Below is a small trained network, with its code and all its weights. Each question gives an input and a class and asks what happens when units are switched off, that is, made to give their printed mean instead of their output.

import numpy as np


def w(rows, s, z=0):
    codes = np.array(rows[::2]) - 128.0
    scale = np.full(codes.shape[1], s)
    scale[-1] = z or s
    return codes * scale


def norm(h):
    return h / np.sqrt((h * h).mean(-1, keepdims=True) + 1e-5)


def f(y):
    return np.maximum(y, 0)


def log_softmax(a):
    a = a - a.max(-1, keepdims=True)
    return a - np.log(np.exp(a).sum(-1, keepdims=True))


def net(x, mask):
    res = np.array(x, float).reshape(1, 6) / 4 @ E
    u = 0
    for l in range(2):
        y = f(norm(res) @ A[l][:, :-1].T + A[l][:, -1])
        res = res + np.where(mask[u : u + 3], y, B[l][:, -1]) @ B[l][:, :-1]
        u += 3
    return log_softmax(norm(res)[-1] @ U[:, :-1].T + U[:, -1])


A, B = {}, {}
E = w([
[129,148,254,128],'x0',
[135,242,143,124],'x1',
[128,128,127,128],'x2',
[127,127,129,127],'x3',
[125,127,130,125],'x4',
[39,170,51,177],'x5',
],0.0097)
A[0] = w([
[251,199,106,99,35],'L0N0',
[5,120,201,231,2],'L0N1',
[250,87,63,80,23],'L0N2',
],0.012,0.0042)
B[0] = w([
[26,129,145,121,211],'L0N0',
[185,81,41,9,255],'L0N1',
[133,93,74,19,246],'L0N2',
],0.015,0.0046)
A[1] = w([
[250,195,135,91,63],'L1N0',
[136,136,68,144,1],'L1N1',
[238,84,153,111,96],'L1N2',
],0.021,0.00052)
B[1] = w([
[3,80,150,97,210],'L1N0',
[131,129,202,201,203],'L1N1',
[218,218,104,216,254],'L1N2',
],0.013,0.0083)
U = w([
[208,75,66,86,132],'0',
[161,215,126,196,253],'1',
[50,138,105,64,142],'2',
[113,144,254,113,4],'3',
[95,22,92,213,30],'4',
],0.021,0.0043)

Each question gives the input, the list of numbers given to net, and the class t.
The units are the neurons (one row each of A and B). Each row of codes is followed by its name. A weight is (code - 128) times the scale printed after its matrix; where a second scale follows, it is the last column's (A, B and U).
mask holds one flag per neuron, layer by layer. A switched-off neuron (its flag False) gives its mean, the last column of its row in B, instead of its output. The means were averaged over made-up inputs and are rounded, as every weight is.
A unit's drop is (log p(t) with every unit on - log p(t) with that unit switched off) / (log p(t) with every unit on - log p(t) with every unit switched off).
The circuit of an input: a set's keep is (log p(t) with only the set's units on - log p(t) with every unit switched off) / (log p(t) with every unit on - log p(t) with every unit switched off). Starting from all 6 units, units are removed one at a time, each time the one whose removal leaves the highest keep (on an exact tie, the one counted first), for as long as the keep stays at least 0.8.
circuit, biggest first: the units of the circuit, biggest drop first
most important unit: the unit with the biggest drop
k most important neurons: the k neurons with the biggest drops, biggest first
k most important neurons of layer l: the k neurons of layer l with the biggest drops, biggest first
drop of u: that unit's drop, to one decimal
input [3,8,3,0,7,5], class 2: circuit, biggest first : [L1N2]
input [-3,-1,-4,3,-6,1], class 4: circuit, biggest first : [L1N2 L0N1 L1N1]
input [8,1,4,-7,2,7], class 2: circuit, biggest first : [L1N0 L0N2 L0N1]
input [-7,4,4,8,-1,1], class 1: 2 most important neurons of layer 1 : [L1N0 L1N1]
input [1,-3,1,-5,7,0], class 1: circuit, biggest first : [L0N0 L1N2]
input [1,-8,-7,-6,8,2], class 0: 3 most important neurons : [L1N0 L0N0 L1N1]
input [0,0,-4,1,-8,3], class 4: 2 most important neurons of layer 0 : [L0N2 L0N0]
input [2,-5,-1,7,5,8], class 0: 2 most important neurons : [L0N1 L1N0]
input [0,5,6,-4,0,-3], class 2: 2 most important neurons of layer 1 : [L1N2 L1N1]
input [-1,-2,-5,-7,-3,4], class 4: circuit, biggest first : [L1N2 L1N1 L0N2]
input [5,0,7,-5,-1,0], class 1: 2 most important neurons : [L1N2 L0N2]
input [1,0,-8,-3,-6,6], class 0: 2 most important neurons : [L0N1 L1N0]
input [-7,1,-5,0,4,-6], class 2: 2 most important neurons of layer 0 : [L0N0 L0N1]
input [2,-1,6,7,1,6], class 0: most important unit : L0N1
input [4,7,-5,6,-4,1], class 2: 3 most important neurons : [L1N2 L1N1 L1N0]
input [8,-4,2,2,6,0], class 1: 2 most important neurons : [L1N2 L0N2]
input [2,-3,6,-1,-6,-5], class 1: 2 most important neurons : [L1N2 L0N1]
input [-8,2,-1,-2,1,-5], class 2: 2 most important neurons : [L0N0 L1N2]
input [-1,3,3,8,-7,-8], class 2: 2 most important neurons of layer 1 : [L1N2 L1N1]
input [2,6,-2,-4,-7,0], class 3: 2 most important neurons of layer 0 : [L0N1 L0N2]
input [2,-6,-1,3,4,-4], class 1: 2 most important neurons : [L1N2 L0N1]
input [3,-5,-6,4,4,-1], class 1: drop of L1N2 : 0.2
input [3,-6,6,-5,-1,4], class 0: drop of L0N1 : 0.8
input [0,5,7,3,2,0], class 2: drop of L1N2 : 2.2
input [2,-3,-1,2,-1,-5], class 1: drop of L1N2 : 1.2
